Each row is followed by the group that its hidden value falls in (each part has its own value, ranges and names):
-20  167  91  280  162  -67  -35  -21  78  -6  -110  -19  -193  33  54  104  256  15  -7  61  -41  -83  -94  63  84  95  -34  -147  -78  -6  117  -40  136  -137  -61  -72  37  -40  -58  8  41  116  -48  71  -167  86
<96>
-15  -49  -31  -99  -50  75  -67  44  -113  96  36  6  143  20  5  -102  13  -119  72  40  -12  150  88  -67  104  111  99  -220  -32  -24  117  33  -46  83  -33  -6  -99  23  233  141  -54  43  -49  76  68  -86
<88>
56  -114  -156  25  -11  70  -136  21  95  -49  99  -42  120  2  38  -15  -48  12  65  147  67  10  13  -72  47  23  60  -196  -160  33  41  -213  -52  25  -68  7  -72  -86  7  -150  120  23  22  -57  92  220
<89>
-131  7  -21  200  167  -99  -71  -181  148  91  244  139  96  260  29  139  -114  -35  -106  -35  -139  -124  -19  -103  157  -144  194  -238  -111  -31  -9  18  139  6  -90  17  98  206  -23  110  56  -105  226  -117  -142  -30
<94>
114  189  21  156  -7  66  -41  151  71  -176  -223  -110  -251  -286  114  -98  468  202  198  233  -6  109  -105  118  -161  354  -124  -53  -143  210  277  94  -96  -145  -22  -102  -136  -216  32  -18  -48  246  -265  203  -1  171
<84>
-80  -57  -42  -107  -28  -35  -34  -49  20  13  195  -18  77  66  -88  113  -232  41  -130  -78  -90  -19  -33  -66  72  -271  132  -84  -31  -209  -58  -99  83  139  -99  143  80  232  134  162  -7  -13  266  -71  -18  -96
<94>
170  -373  -109  -279  79  173  145  -48  -143  -183  148  -150  290  -139  111  -14  -174  -153  88  197  119  78  183  -283  -43  -6  19  236  84  -34  115  -158  -47  -35  249  40  -114  -35  268  -10  17  120  1  179  94  131
<96>
162  -158  -165  93  68  124  -115  75  -59  -58  31  -71  90  -90  -29  95  -64  -17  -74  76  41  78  -21  -53  93  -93  56  9  -23  -68  -43  -215  40  -45  133  6  -135  -117  167  -39  148  147  121  62  97  46
<94>
94  -52  -63  -5  23  109  -51  56  -39  -66  -3  -29  50  -107  52  -31  122  17  66  150  9  103  13  -54  -1  105  6  -74  -72  25  148  -3  -25  -17  63  -51  -119  -74  193  6  12  115  -71  136  44  54
<94>
46  -156  -93  -133  -5  110  55  -71  -50  5  192  17  237  43  62  -135  -51  -164  117  117  36  36  96  -166  3  41  14  -197  -82  34  117  -37  -67  115  -18  4  -22  -9  203  -6  -29  -41  -27  36  -1  100
<88>
-126  176  -12  234  25  -84  -188  -14  92  235  86  154  -14  185  -36  -22  44  -67  -72  -74  -191  120  -43  43  169  40  211  -417  -148  2  44  172  95  61  -127  45  -4  152  99  305  -98  20  102  -77  -91  -244
<90>
-31  -243  -92  -74  178  62  139  -300  69  -143  452  123  294  171  99  115  -235  17  21  82  -63  -277  5  -246  -54  -289  80  -15  -55  66  10  -80  -5  77  -43  -2  104  185  36  -125  144  -244  297  -27  -73  211
<98>
1  -177  -111  -73  -13  37  -133  25  -33  80  91  -81  189  53  -11  2  -229  -164  -2  28  41  139  117  -109  167  -3  206  -119  -4  -77  -15  -203  -2  19  12  119  -104  39  103  112  33  103  104  -34  141  -37
<89>
-34  -61  -92  22  -81  -9  -121  92  71  -19  64  -55  48  24  -78  -22  -161  -2  6  -9  -2  -15  -35  21  84  -95  104  -139  -98  -50  -124  -237  -11  79  -178  83  -61  -3  -30  -51  72  15  160  -150  54  100
<89>
277  -172  -368  34  -139  205  -195  215  25  -139  189  -12  36  -228  -242  15  -288  123  -195  9  -64  154  -255  111  -117  -481  16  -3  -139  -115  -302  -342  37  229  42  240  -180  -88  284  -64  91  161  455  -75  143  -23
<98>
69  -111  -125  56  42  111  -41  -8  -21  2  156  88  190  25  36  -86  -4  -83  50  95  -42  62  31  -104  36  24  74  -166  -102  83  50  42  -31  52  35  -51  -112  -39  203  14  21  -19  43  29  4  24
<90>
-80  224  193  189  45  -204  332  -6  220  -193  -5  -57  -326  -58  14  -179  103  -78  106  -25  -183  -180  -166  119  -243  -1  -150  116  -73  118  -60  72  125  -20  -217  152  134  64  -160  148  -300  94  79  -99  -462  115
<84>
-366  53  452  -259  118  -311  -114  169  190  -118  -316  48  -248  224  -42  139  -120  -125  -68  124  -57  -223  40  77  206  -132  35  35  -30  -540  4  -385  557  56  -260  75  -93  372  -204  -254  -136  101  1  -28  -366  129
<89>
116  -211  -79  -224  -64  127  42  100  -205  -51  8  -181  148  -149  -46  -37  -142  -134  13  30  83  157  96  -107  51  -38  27  101  93  -152  3  -179  -30  51  106  85  -110  -42  292  109  -19  167  35  112  117  -39
<90>
26  286  179  317  136  -90  107  37  110  -105  -255  -105  -377  -102  97  -32  464  -1  121  124  -17  -93  -139  147  -68  264  -211  -75  -94  95  188  1  110  -189  -98  -79  52  -165  -121  -21  -82  216  -220  124  -289  198
<96>
257  -76  -155  -183  -154  187  54  142  -91  -170  -32  -263  -38  -372  -14  -113  96  61  90  159  110  218  -45  -7  -189  57  -158  50  -50  -26  139  -150  -131  56  84  119  -66  -186  292  50  -74  283  -94  170  127  104
<96>
141  -20  -5  -102  -43  115  98  88  -114  -136  -106  -193  -55  -236  36  -77  201  3  124  139  95  77  -6  -15  -82  141  -158  26  -10  -21  172  -88  -68  -17  28  -20  -43  -159  194  -9  -36  189  -169  188  13  138
<94>
47  -161  -124  -189  -38  110  36  -49  -44  -72  251  -3  196  -64  6  -31  -160  24  16  58  -64  81  25  -141  -76  -128  94  -13  -33  -5  58  24  -70  126  32  97  -34  122  264  143  -45  4  159  58  71  -45
<84>
-64  108  222  -200  -23  -49  67  124  -102  -80  -208  -118  -236  -104  -83  47  99  -13  -25  9  -33  -7  -77  110  0  -80  -118  46  64  -306  83  -149  197  74  -109  84  7  126  146  77  -143  197  -16  174  -151  -50
<84>
124  -200  -228  53  54  83  -142  11  70  -84  197  -31  135  -40  -46  141  -247  50  -142  62  -17  47  -49  -92  44  -261  134  8  -83  -93  -107  -237  69  26  100  118  -79  21  127  -13  134  93  289  -49  89  38
<96>
-8  -145  -116  -80  18  45  -62  -58  0  20  228  28  205  51  -2  41  -197  -26  -57  21  -70  81  55  -151  67  -122  184  -89  -47  -65  23  -5  15  79  35  84  -33  153  204  164  -2  3  179  -9  52  -91
<94>
313  -311  -237  -82  17  265  -26  135  -208  -165  38  -171  139  -275  -58  45  -164  -56  -29  99  91  180  -19  -52  -37  -163  13  248  104  -36  -93  -323  -47  -26  261  104  -245  -190  307  -21  130  263  194  186  231  23
<98>
-243  184  426  -70  123  -332  43  137  190  -24  -331  -39  -389  152  -51  9  -11  -326  -73  55  -69  -102  -15  134  117  -42  -82  -9  -23  -450  5  -299  568  16  -186  202  22  256  -145  1  -326  270  -49  -22  -515  19
<88>
95  -276  -72  -213  27  119  85  16  -149  -127  72  -162  226  -132  69  -11  -142  -94  74  109  73  108  167  -214  22  45  88  206  97  -33  78  -90  -71  -54  174  24  -129  -15  226  89  12  123  4  134  124  36
<94>
120  -189  -80  -143  0  102  59  55  -200  6  64  -133  130  -122  -55  -16  -201  -200  -59  -25  -13  217  78  -103  44  -94  99  141  135  -129  -29  -88  32  23  188  168  -107  40  337  301  -98  222  145  129  68  -209
<96>
-129  -36  158  -272  -30  -21  112  -25  -187  90  -46  -131  103  41  62  -92  7  -219  144  3  35  92  203  -126  124  215  81  -78  115  -100  206  33  -36  15  -65  25  6  123  167  259  -151  74  -158  135  4  -93
<88>
57  225  83  393  155  -101  18  -31  208  -35  -261  -244  -302  -49  208  -26  458  -86  215  214  161  -66  -23  62  29  483  -160  -220  -151  197  272  -181  4  -321  -98  -69  88  -313  -315  -110  32  263  -368  43  -155  403
<89>
238  -9  -143  76  -5  141  -44  99  -6  -127  -48  -160  -128  -253  -19  19  124  62  7  137  58  117  -142  73  -111  -25  -117  -10  -71  3  61  -225  -7  -29  73  93  -73  -191  148  -28  37  276  28  141  59  115
<98>
153  111  54  86  44  108  -6  140  -138  -59  -259  -135  -210  -221  20  -18  357  -18  78  128  48  124  -82  117  -19  192  -158  -36  10  -11  188  -76  31  -100  60  -55  -111  -201  177  25  -23  294  -183  281  -17  35
<84>
72  71  -94  132  -46  -3  -40  45  130  -3  22  -88  -81  -57  -1  -99  79  -44  48  77  13  64  -72  37  -32  70  -44  -233  -175  33  48  -116  2  32  -100  95  24  -102  22  31  -59  136  -23  -63  -69  121
<88>
135  -30  -66  81  32  22  -38  73  84  -146  -96  -216  -124  -131  0  88  69  30  -7  138  141  -54  -81  19  13  -28  -133  -27  -99  -125  22  -386  80  -66  -25  43  18  -177  -43  -202  117  199  -25  9  -32  300
<90>
127  131  82  343  228  14  86  -16  82  -203  -214  -145  -264  -135  170  75  454  64  150  221  91  -172  -108  58  -53  257  -219  21  -73  167  205  -135  35  -292  6  -177  7  -291  -168  -227  132  184  -221  178  -161  390
<84>
-142  321  164  226  -56  -199  38  111  183  3  -168  -75  -314  -19  0  -159  239  -7  110  -31  -123  -6  -97  168  -24  232  -23  -176  -135  75  51  103  49  -42  -277  53  47  4  -148  191  -217  132  -103  -102  -249  22
<88>
-198  54  75  -68  -71  -141  -25  -10  117  41  72  -38  -21  135  -43  -30  -135  -48  28  -52  -61  -74  -1  7  83  -52  109  -203  -84  -108  -26  -124  52  108  -290  128  81  185  -85  87  -76  -29  109  -160  -89  35
<89>
15  190  64  150  -11  -2  -70  98  37  -27  -250  -166  -193  -121  104  -56  416  75  189  156  87  44  -16  78  36  398  -90  -220  -118  100  266  -32  -84  -145  -127  -125  -33  -209  -62  -41  23  176  -323  113  8  208
<88>
-42  42  -29  85  -79  32  -155  228  -8  -150  -31  68  -87  -98  -173  67  -27  287  -83  -68  -171  -66  -205  167  20  -249  78  38  -65  -75  -200  -61  33  103  -178  -46  -177  43  76  -68  117  -26  282  -44  31  -28
<84>
-35  38  108  46  81  -47  231  -101  47  -141  19  -101  -52  8  105  -45  168  -35  157  82  42  -235  -9  -65  -48  99  -154  -37  -57  53  115  -61  -11  -51  -156  -86  139  -58  -81  -111  5  -44  -107  12  -214  305
<90>
296  -208  -237  -107  -94  209  -74  211  -139  -145  -31  -250  37  -356  -84  3  -121  16  -48  93  85  288  -28  -12  -66  -92  5  195  39  -93  -44  -267  -54  -2  222  171  -207  -171  314  96  24  351  111  143  232  -31
<84>
-341  463  207  238  -114  -225  -428  259  72  406  -282  181  -264  174  -111  -109  221  -35  -43  -154  -319  366  -28  281  304  329  376  -539  -120  -53  110  364  150  36  -271  57  -196  264  71  579  -297  194  -58  -33  -37  -573
<89>
76  -293  -36  -186  113  154  155  -56  -165  -118  157  18  318  -50  144  -110  -76  -184  152  166  -7  79  204  -267  -23  113  93  166  79  112  146  112  -71  -38  211  -68  -183  15  290  83  -49  17  -30  195  28  13
<96>

Part 2:
551  -88  43  127  -357  -12  -209  54  -30  -26  -140  -231  85  -351  215  -223  -279  -393  -122  402  236  -250  -45  -277  -37  -173  -69  -307  -15  309  480  3  400  339  -152  158  -417  -18  -367  -186  105  21  191  148  -130  241
<45>
27  304  -122  -92  130  258  -239  84  16  18  -166  -253  -50  -302  28  232  -208  -116  -63  -266  122  103  -256  281  -72  -297  35  -171  272  36  90  -202  -271  -198  -336  374  11  -12  329  -12  41  -157  21  -61  -138  -170
<50>
-703  -78  -598  -18  -247  -148  15  -149  -13  136  -174  63  8  -88  -45  -11  -178  90  376  -228  -120  -577  446  -6  -44  -170  112  -359  -207  392  -39  -285  -483  -320  -29  18  493  -233  217  96  -130  -119  53  -214  -8  98
<49>
188  318  -278  -142  86  406  -419  -37  2  -91  399  -503  198  -262  48  236  50  -147  -8  -333  -185  704  -328  317  -126  -545  337  -411  315  -314  89  111  -302  -234  -413  48  -234  251  -36  13  100  158  64  103  -303  -18
<43>
-239  -100  -449  57  -191  -38  -269  -138  -91  184  -13  158  63  7  122  23  -156  76  241  -348  -112  -393  272  -45  120  47  -46  -117  149  228  -75  97  -231  -220  33  30  115  61  -68  -50  120  -31  175  -107  -151  12
<45>
-209  -47  -460  -241  125  -198  -21  -23  -61  82  -203  -272  -143  -159  1  227  210  300  452  -414  -144  165  70  188  -92  -103  -125  26  201  176  -138  -103  -86  -47  -271  1  171  252  243  -54  81  -340  120  -355  -62  -96
<37>
-172  131  -361  -215  151  -10  -109  54  -11  -8  -74  -297  -112  -113  -70  240  -5  47  226  -253  -130  170  -60  238  -102  -241  50  -164  181  44  -125  -172  -236  -139  -362  219  123  75  321  0  34  -204  32  -234  -53  -105
<43>
-126  7  -250  -149  307  210  -61  76  49  -144  257  -249  -258  65  -85  253  433  -51  168  -322  -333  483  -14  315  110  -102  -8  -50  96  177  -284  -90  -337  -70  -197  173  -7  117  459  -75  -229  -127  -101  -233  17  -102
<56>
332  -161  94  96  -321  168  -96  -80  122  -65  118  -313  189  -396  226  -234  312  -234  151  250  33  203  208  -160  -136  -349  -47  -243  -228  405  640  -10  277  224  168  -307  -141  210  -117  -333  -25  -26  337  -68  -271  381
<49>
-473  90  -489  -119  178  -14  -63  18  35  -80  -75  -134  -162  132  -75  252  -203  -175  422  -89  -287  -125  14  -37  22  -160  -99  -307  71  142  -145  -237  -255  -150  -184  409  62  -145  233  62  -123  208  85  -403  -79  -157
<49>
62  222  -304  -165  260  192  -101  152  -56  93  -156  -226  -281  36  -133  177  -249  -63  85  -326  -30  24  -153  226  -47  -158  -199  -75  309  55  -50  -81  -162  -171  -219  420  87  6  293  -23  14  -9  163  -296  -139  -219
<36>
-124  144  -212  -140  37  45  -366  76  28  -109  171  -5  22  137  -83  247  -267  -134  -12  -165  -206  20  -184  90  122  -4  88  -98  264  -134  -294  20  -283  -212  -240  359  -138  18  99  21  75  31  -21  12  2  -157
<49>
79  -151  -388  -152  216  -191  -38  90  -92  111  -64  -255  -308  -31  67  175  410  176  164  -377  -163  196  134  334  56  0  5  -49  167  251  -401  -68  -172  96  -411  130  67  178  333  -80  -28  -499  -134  -171  121  -78
<43>
348  8  375  -356  -344  -213  1  147  281  -317  293  -110  234  59  -235  -86  -226  -136  -325  135  -50  224  -326  -154  -49  17  -65  149  -140  -183  -81  147  137  128  178  -95  -260  32  -416  42  -131  153  87  328  210  24
<43>
-282  184  -433  132  285  -105  -349  -57  4  125  43  -167  22  73  433  335  -93  -320  284  -45  -237  -91  218  134  -62  -404  318  -676  226  23  -265  -162  -375  -91  -490  501  77  -91  294  -40  215  -59  -31  -289  -158  -115
<45>
-375  -163  -575  -191  -261  -158  -37  -77  -42  173  83  131  -14  243  -248  -85  -139  291  304  -439  -276  -367  369  4  22  78  -61  -16  -50  151  -227  105  -328  -355  194  -184  416  43  -42  45  -34  -6  232  -165  -19  55
<36>
378  -257  -139  74  -307  -69  -14  22  -10  39  -107  -405  -22  -405  175  -274  262  -185  106  325  92  -40  300  -74  -151  -321  70  -402  -277  514  456  -160  256  332  -177  -144  -72  72  -23  -257  -43  -293  136  -22  -77  411
<50>
241  -183  184  37  -164  -374  51  -14  250  63  67  53  151  160  368  -105  11  -242  -14  104  -65  -206  233  -262  13  -9  -158  -198  -201  211  -112  84  121  277  295  -7  -64  -78  -344  -86  -92  150  159  2  53  8
<45>
279  17  543  -93  -89  -276  -55  177  300  -148  -4  60  94  71  140  24  -137  -277  -276  266  96  -81  -64  -102  -11  58  -136  124  -66  111  -111  -61  140  238  132  239  -96  -57  61  -169  11  -205  52  59  192  -68
<48>
-100  -52  -318  -88  -95  94  82  40  -75  186  -51  51  -249  24  -214  -114  -66  145  -72  -499  16  -320  250  241  55  24  -92  30  -35  363  -152  -37  -410  -252  66  39  396  -122  249  33  -213  -230  12  -52  85  3
<56>
583  -12  342  -348  -333  -454  78  99  247  -32  16  -177  279  -61  30  -111  -235  36  -311  -83  123  130  -280  -141  -164  -34  -153  96  -55  -205  -76  216  265  231  160  -198  -185  98  -648  75  -3  75  174  341  154  -62
<37>
35  -13  197  -214  -46  -312  227  38  309  -141  314  -134  96  312  -12  -78  13  -217  71  130  -252  153  181  -154  -212  -227  -97  -118  -278  21  -119  74  44  160  312  -101  152  -44  -139  -47  -153  200  224  -187  94  51
<37>
215  42  360  -166  77  -311  56  178  264  -100  215  -129  -6  251  51  7  73  -230  -139  227  -111  155  172  79  -197  -177  48  -33  -124  40  -230  -23  25  199  24  128  178  12  257  -194  41  -298  72  -141  186  34
<43>
62  -120  477  -68  -202  -515  -56  115  291  -106  -1  337  138  275  156  -1  -236  -184  -176  260  13  -409  131  -253  83  295  -193  241  -91  160  -312  25  128  213  286  208  -3  -88  -40  -154  79  -219  74  24  275  -75
<45>
-167  142  -327  -209  91  313  -154  -17  30  -68  277  -188  -29  95  -220  141  8  22  273  -383  -303  339  -59  143  -37  -198  -106  -10  181  -38  21  98  -242  -313  69  -2  94  200  143  -55  -34  200  281  -286  -246  -59
<56>
99  82  -74  -124  -252  164  4  43  -28  208  -260  35  -66  -349  -149  -90  -236  220  -356  -621  340  -307  -58  304  30  7  -83  134  51  263  18  -85  -404  -297  31  11  284  -120  118  104  -177  -316  -34  258  77  -84
<36>
-286  -102  -426  19  305  -378  -275  53  -74  107  -177  28  -235  211  281  352  82  -34  411  -67  -255  -234  277  88  125  104  -13  -145  306  240  -503  -141  -124  74  -440  508  53  84  450  -170  258  -442  -47  -436  46  -173
<45>
-368  -33  -663  -154  399  -355  79  86  -102  265  -122  -100  -428  497  -42  175  -4  96  541  -264  -376  -259  500  186  -122  -97  -113  -205  153  210  -496  -92  -229  -96  -235  350  541  2  511  -83  124  -264  175  -721  4  -135
<43>
676  -357  153  -11  -268  71  -13  241  -103  -75  -138  -101  -347  -194  -168  -324  167  -97  -237  202  207  -142  54  -55  172  284  -358  327  -62  634  270  31  431  396  11  41  -289  140  71  -354  -112  -460  80  77  139  264
<50>
-210  33  -293  -148  -402  333  -99  -88  -4  -30  6  18  97  -283  -306  -87  -279  121  -5  -459  46  -174  -118  10  83  -36  -119  42  -25  187  246  -8  -333  -398  202  -145  76  -42  -138  121  -237  182  154  151  -120  37
<50>
365  -85  56  0  -157  131  -69  2  138  -79  404  -384  116  -84  99  -212  347  -277  61  243  -167  387  267  8  -209  -444  144  -340  -236  198  342  75  114  168  69  -252  -7  195  2  -296  -22  -26  262  -90  -174  370
<56>
212  261  661  -394  -251  -103  -38  217  375  -495  285  -77  269  7  -317  53  -452  -289  -506  253  60  263  -545  -90  -102  -59  -13  241  -76  -289  -64  7  31  49  110  155  -249  -94  -158  65  -114  92  -1  346  275  -78
<37>
167  -28  -70  -27  -121  -295  -135  87  -89  423  -520  254  -121  -145  171  24  -307  288  -288  -568  377  -663  124  243  101  267  -150  215  272  281  -316  -33  -232  -122  -115  247  296  -52  158  -8  166  -651  -47  137  168  -221
<48>
448  -219  75  197  -227  40  -215  -43  66  -57  228  -226  133  -197  372  -185  293  -381  50  338  -50  120  242  -189  2  -221  35  -331  -128  370  356  95  280  358  12  -96  -327  162  -194  -335  49  -27  184  12  -175  333
<45>
126  -21  237  -288  -353  -394  190  98  282  -166  -31  -172  184  -123  -98  -115  -214  -99  -198  178  80  -71  -90  -125  -183  -156  18  -107  -332  49  -22  -143  32  155  63  -62  36  -172  -236  103  -204  -41  12  217  258  66
<43>
695  -75  15  -47  -404  -15  -87  85  -7  133  -127  -345  90  -337  52  -340  -164  -119  -155  161  252  -92  38  -84  -219  -274  -56  -221  -82  205  510  69  352  201  -30  -148  -101  123  -332  -189  109  -112  331  144  -154  291
<36>
250  -181  34  43  -156  40  88  158  3  -59  -88  -167  -267  -87  -95  -272  48  -280  -14  360  80  -240  289  -71  -50  -97  -157  -86  -239  597  314  -172  200  258  7  132  53  -83  272  -289  -130  -293  139  -188  50  295
<50>
-217  99  -302  -137  -86  390  -456  -137  108  -354  368  -405  309  -446  39  332  308  -101  295  -170  -314  749  -368  89  73  -344  249  -291  139  -106  195  -77  -254  -192  -296  -88  -442  303  -17  -19  -73  199  6  84  -280  40
<49>
-342  -124  -452  102  -302  142  -120  -251  -55  141  -138  48  115  -363  168  -21  -13  101  321  -432  14  -322  216  -82  108  -74  -124  -168  -8  441  244  -53  -261  -215  141  -145  95  -2  -118  10  -112  78  169  -73  -238  64
<45>
616  -146  266  -42  -493  320  -172  189  -49  -223  24  -124  -68  -349  -316  -368  -145  -203  -342  319  271  -74  -144  -126  62  88  -221  281  -60  417  594  67  394  190  87  -40  -344  136  -68  -319  -32  -236  207  232  -11  364
<50>
616  -133  235  60  -214  -147  -134  235  -71  58  -359  -54  -194  -196  74  -218  -246  -216  -246  362  363  -433  70  -103  -10  107  -246  126  77  464  279  -53  454  370  -144  307  -165  29  91  -343  207  -521  157  0  70  166
<48>
100  44  -134  -36  -168  410  -104  6  -33  65  30  -13  -81  -272  -131  -55  -33  44  -270  -563  132  -43  -93  254  157  -16  -67  49  65  273  66  6  -410  -271  58  10  43  -50  87  45  -270  -66  -43  222  -27  -34
<50>
-248  216  -284  -275  62  169  -151  -28  34  -220  205  -274  44  -111  -200  259  -103  -19  181  -332  -222  400  -301  118  -49  -248  15  -63  211  -133  -45  1  -258  -219  -198  96  -102  111  37  100  -59  170  63  -99  -104  -121
<37>
-250  -132  -500  -125  146  -315  -194  10  3  26  -57  -161  -97  46  165  311  223  63  375  -193  -318  55  103  113  100  -12  93  -263  131  116  -442  -152  -213  16  -417  226  -34  101  190  -7  24  -231  -105  -196  60  -128
<49>
335  -83  29  4  -101  67  104  96  -34  -65  87  -320  -197  -113  -73  -272  89  -273  0  268  39  29  263  -23  -197  -296  -83  -132  -160  446  371  -13  233  276  -36  -5  47  33  148  -277  -39  -220  204  -207  -31  336
<37>
-530  300  -418  -267  158  -221  -236  -46  39  -58  23  -265  131  2  -26  384  -251  34  435  -151  -264  149  -12  143  -286  -425  233  -282  263  -240  -183  -142  -283  -267  -426  231  252  115  291  36  312  -140  145  -373  -125  -120
<37>
-14  -61  266  -208  -114  -335  215  152  316  -188  127  -65  -2  210  -101  -76  -19  -219  -82  284  -121  -61  160  -79  -124  -96  -29  -69  -367  174  -181  -165  -38  163  169  73  192  -182  139  -52  -231  -104  32  -74  277  65
<56>
-213  166  -56  -238  -204  260  -12  21  32  -81  -21  16  -16  -242  -365  24  -258  156  -171  -497  121  -59  -178  215  12  -25  -101  252  60  141  42  -76  -403  -373  95  4  220  -60  195  105  -195  -138  25  101  46  -72
<43>
152  141  664  -206  48  23  92  170  378  -434  505  -76  49  210  -144  27  85  -392  -331  223  -142  447  -124  22  -77  -131  -45  195  -177  9  -124  34  -42  161  254  95  -61  -41  210  -141  -219  -15  -3  12  228  10
<37>
